Here is a tiny trained network, its code and every weight. The questions are about switching its units off for an input and a class, where a switched-off unit gives its printed mean instead of its output.

import numpy as np


def w(rows, s, z=0):
    codes = np.array(rows[::2]) - 128.0
    scale = np.full(codes.shape[1], s)
    scale[-1] = z or s
    return codes * scale


def norm(h):
    return h / np.sqrt((h * h).mean(-1, keepdims=True) + 1e-5)


def f(y):
    return y / 2 * (1 + np.tanh(0.7978845608 * (y + 0.044715 * y**3)))


def log_softmax(a):
    a = a - a.max(-1, keepdims=True)
    return a - np.log(np.exp(a).sum(-1, keepdims=True))


def net(x, mask):
    res = np.array(x, float).reshape(1, 6) / 4 @ E
    u = 0
    for l in range(4):
        y = f(norm(res) @ A[l][:, :-1].T + A[l][:, -1])
        res = res + np.where(mask[u : u + 4], y, B[l][:, -1]) @ B[l][:, :-1]
        u += 4
    return log_softmax(norm(res)[-1] @ U[:, :-1].T + U[:, -1])


A, B = {}, {}
E = w([
[201,111,165],'x0',
[128,114,247],'x1',
[175,90,109],'x2',
[119,3,141],'x3',
[202,144,75],'x4',
[101,26,106],'x5',
],0.0067)
A[0] = w([
[87,136,92,2],'L0N1',
[2,100,62,102],'L0N2',
[131,231,78,97],'L0N3',
[130,147,30,78],'L0N4',
],0.011,0.0036)
B[0] = w([
[3,116,49,117],'L0N1',
[110,21,119,228],'L0N2',
[166,192,52,253],'L0N3',
[122,102,163,201],'L0N4',
],0.014,0.0046)
A[1] = w([
[132,136,197,74],'L1N1',
[253,56,105,186],'L1N2',
[130,137,176,18],'L1N3',
[19,104,98,1],'L1N4',
],0.019,0.0022)
B[1] = w([
[140,153,206,151],'L1N1',
[16,163,142,254],'L1N2',
[151,126,164,133],'L1N3',
[172,3,163,179],'L1N4',
],0.019,0.0098)
A[2] = w([
[116,91,180,169],'L2N1',
[147,112,137,38],'L2N2',
[68,151,147,169],'L2N3',
[120,136,251,254],'L2N4',
],0.016,0.0029)
B[2] = w([
[181,128,169,203],'L2N1',
[110,37,124,115],'L2N2',
[138,177,208,214],'L2N3',
[251,150,143,255],'L2N4',
],0.015,0.0069)
A[3] = w([
[171,155,97,105],'L3N1',
[179,251,113,254],'L3N2',
[251,142,98,133],'L3N3',
[70,90,190,199],'L3N4',
],0.017,0.0022)
B[3] = w([
[50,17,90,150],'L3N1',
[176,108,9,254],'L3N2',
[114,168,73,181],'L3N3',
[105,207,170,191],'L3N4',
],0.015,0.012)
U = w([
[71,189,153,33],'0',
[72,151,186,18],'1',
[219,146,170,252],'2',
[196,152,117,65],'3',
[125,22,165,217],'4',
[120,137,8,169],'5',
],0.015,0.0026)

Each question gives the input, the list of numbers given to net, and the class t.
The units are the neurons (one row each of A and B). Each row of codes is followed by its name. A weight is (code - 128) times the scale printed after its matrix; where a second scale follows, it is the last column's (A, B and U).
mask holds one flag per neuron, layer by layer. A switched-off neuron (its flag False) gives its mean, the last column of its row in B, instead of its output. The means were averaged over made-up inputs and are rounded, as every weight is.
A unit's drop is (log p(t) with every unit on - log p(t) with that unit switched off) / (log p(t) with every unit on - log p(t) with every unit switched off).
The circuit of an input: a set's keep is (log p(t) with only the set's units on - log p(t) with every unit switched off) / (log p(t) with every unit on - log p(t) with every unit switched off). Starting from the 12 units with the biggest drops (on a tie, the unit counted first), units are removed one at a time, each time the one whose removal leaves the highest keep (on an exact tie, the one counted first), for as long as the keep stays at least 0.8.
units of the circuit, in order: the units of the circuit, biggest drop first
most important unit: the unit with the biggest drop
top k neurons: the k neurons with the biggest drops, biggest first
top k neurons in layer l: the k neurons of layer l with the biggest drops, biggest first
drop of u: that unit's drop, to one decimal
input [1,-4,7,8,1,8], class 1: units of the circuit, in order -> L1N2; L3N2
input [0,-3,-6,1,4,5], class 4: most important unit -> L1N4
input [-7,2,-3,5,8,7], class 1: top 3 neurons in layer 3 -> L3N2; L3N4; L3N1
input [8,-3,5,-2,-7,0], class 0: top 2 neurons in layer 1 -> L1N2; L1N4
input [-3,-5,5,7,1,4], class 1: top 3 neurons -> L1N2; L3N4; L3N2
input [4,1,-2,5,-6,4], class 2: top 2 neurons -> L0N3; L2N4
input [1,1,0,3,-1,-1], class 2: top 4 neurons -> L0N3; L0N2; L2N4; L1N1
input [4,7,-1,6,-1,2], class 2: top 2 neurons -> L2N4; L0N3
input [8,0,-1,0,7,-8], class 5: top 2 neurons -> L3N2; L0N2
input [-5,3,2,6,1,5], class 1: top 2 neurons -> L3N2; L3N4
input [4,3,-8,0,-7,-2], class 3: drop of L2N4 -> 0.4
input [6,-1,4,2,5,0], class 0: drop of L1N2 -> 0.8
input [2,0,7,1,1,-3], class 0: drop of L1N2 -> 0.9
input [7,-1,5,-2,-2,7], class 0: most important unit -> L1N2
